Below is a small trained network, with its code and all its weights. Each question gives an input and a class and asks what happens when units are switched off, that is, made to give their printed mean instead of their output.

import numpy as np


def w(rows, s, z=0):
    codes = np.array(rows[::2]) - 128.0
    scale = np.full(codes.shape[1], s)
    scale[-1] = z or s
    return codes * scale


def norm(h):
    return h / np.sqrt((h * h).mean(-1, keepdims=True) + 1e-5)


def f(y):
    return np.maximum(y, 0)


def log_softmax(a):
    a = a - a.max(-1, keepdims=True)
    return a - np.log(np.exp(a).sum(-1, keepdims=True))


def net(x, mask):
    res = np.array(x, float).reshape(1, 7) / 4 @ E
    u = 0
    for l in range(2):
        y = f(norm(res) @ A[l][:, :-1].T + A[l][:, -1])
        res = res + np.where(mask[u : u + 7], y, B[l][:, -1]) @ B[l][:, :-1]
        u += 7
    return log_softmax(norm(res)[-1] @ U[:, :-1].T + U[:, -1])


A, B = {}, {}
E = w([
[117,72,92,166,208,147,127,98,76],'x0',
[95,108,82,90,94,85,125,48,53],'x1',
[142,144,110,84,139,126,119,104,89],'x2',
[129,152,132,123,150,251,81,177,163],'x3',
[104,193,137,35,117,152,41,93,84],'x4',
[217,152,119,51,100,139,159,254,167],'x5',
[189,88,97,165,135,116,154,128,50],'x6',
],0.0041)
A[0] = w([
[69,146,174,189,218,254,77,114,97,13],'0.n1',
[148,171,119,105,130,199,79,163,98,159],'0.n2',
[74,151,120,45,90,100,95,115,128,24],'0.n3',
[105,115,113,197,129,64,227,72,142,1],'0.n4',
[92,133,174,66,88,120,140,93,131,39],'0.n5',
[102,66,196,173,120,127,219,75,113,15],'0.n6',
[232,121,160,129,83,151,128,119,194,160],'0.n7',
],0.0046,0.002)
B[0] = w([
[3,112,194,133,148,219,216,79,111,252],'0.n1',
[125,91,92,142,85,87,197,130,168,251],'0.n2',
[90,178,124,200,142,58,102,139,145,206],'0.n3',
[140,98,63,176,77,110,14,127,179,236],'0.n4',
[133,210,140,126,131,118,101,85,32,178],'0.n5',
[174,61,129,138,98,137,35,106,158,210],'0.n6',
[89,141,111,126,195,143,164,196,146,227],'0.n7',
],0.0054,0.0028)
A[1] = w([
[152,54,112,183,123,95,139,118,131,5],'1.n1',
[113,124,143,94,133,187,74,106,129,114],'1.n2',
[157,147,166,118,106,157,150,190,163,2],'1.n3',
[154,149,158,125,129,131,167,219,173,46],'1.n4',
[165,87,79,98,136,117,181,148,53,45],'1.n5',
[122,254,124,103,118,92,76,104,155,80],'1.n6',
[115,100,109,138,142,119,73,96,69,170],'1.n7',
],0.0081,0.002)
B[1] = w([
[114,83,69,120,92,77,35,116,165,231],'1.n1',
[142,101,173,224,160,107,198,83,100,187],'1.n2',
[254,107,182,149,79,190,117,178,145,211],'1.n3',
[205,121,229,115,17,196,142,224,106,252],'1.n4',
[132,204,146,57,213,168,77,46,150,211],'1.n5',
[118,142,98,141,105,31,174,153,31,249],'1.n6',
[144,130,127,107,124,159,166,232,223,250],'1.n7',
],0.0066,0.0044)
U = w([
[177,193,93,40,214,156,114,65,155,7],'0',
[138,35,52,185,101,60,38,98,215,118],'1',
[229,138,203,130,60,185,173,217,144,197],'2',
[83,216,118,136,87,7,185,117,41,110],'3',
[39,101,171,202,171,197,209,51,136,168],'4',
],0.011,0.0018)

Each question gives the input, the list of numbers given to net, and the class t.
The units are the neurons (one row each of A and B). Each row of codes is followed by its name. A weight is (code - 128) times the scale printed after its matrix; where a second scale follows, it is the last column's (A, B and U).
mask holds one flag per neuron, layer by layer. A switched-off neuron (its flag False) gives its mean, the last column of its row in B, instead of its output. The means were averaged over made-up inputs and are rounded, as every weight is.
A unit's drop is (log p(t) with every unit on - log p(t) with that unit switched off) / (log p(t) with every unit on - log p(t) with every unit switched off).
The circuit of an input: a set's keep is (log p(t) with only the set's units on - log p(t) with every unit switched off) / (log p(t) with every unit on - log p(t) with every unit switched off). Starting from the 12 units with the biggest drops (on a tie, the unit counted first), units are removed one at a time, each time the one whose removal leaves the highest keep (on an exact tie, the one counted first), for as long as the keep stays at least 0.8.
units of the circuit, in order: the units of the circuit, biggest drop first
k most important neurons: the k neurons with the biggest drops, biggest first
k most important neurons of layer l: the k neurons of layer l with the biggest drops, biggest first
drop of u: that unit's drop, to one decimal
input [8,-3,-4,2,-7,-7,5], class 1: units of the circuit, in order : 1.n1
input [-6,-7,-1,6,7,-5,3], class 4: units of the circuit, in order : 0.n1, 1.n4
input [6,-7,-5,-2,-6,-4,-6], class 1: units of the circuit, in order : 1.n1, 0.n4
input [2,7,5,1,3,-3,3], class 0: units of the circuit, in order : 1.n7, 1.n5, 1.n4
input [-5,6,-5,2,2,3,4], class 3: 2 most important neurons of layer 1 : 1.n6, 1.n7
input [3,6,2,-3,-2,2,1], class 1: 2 most important neurons : 0.n4, 1.n1
input [6,-3,7,-7,5,6,-2], class 0: 2 most important neurons : 1.n5, 0.n4
input [0,4,-4,2,4,-5,7], class 4: drop of 1.n4 : 0.3
input [1,4,5,-2,-4,5,4], class 0: drop of 1.n5 : 0.6
input [-1,-2,1,-5,3,2,1], class 3: drop of 1.n6 : 0.0
input [-3,-7,-7,8,7,-4,4], class 4: drop of 0.n1 : 1.0
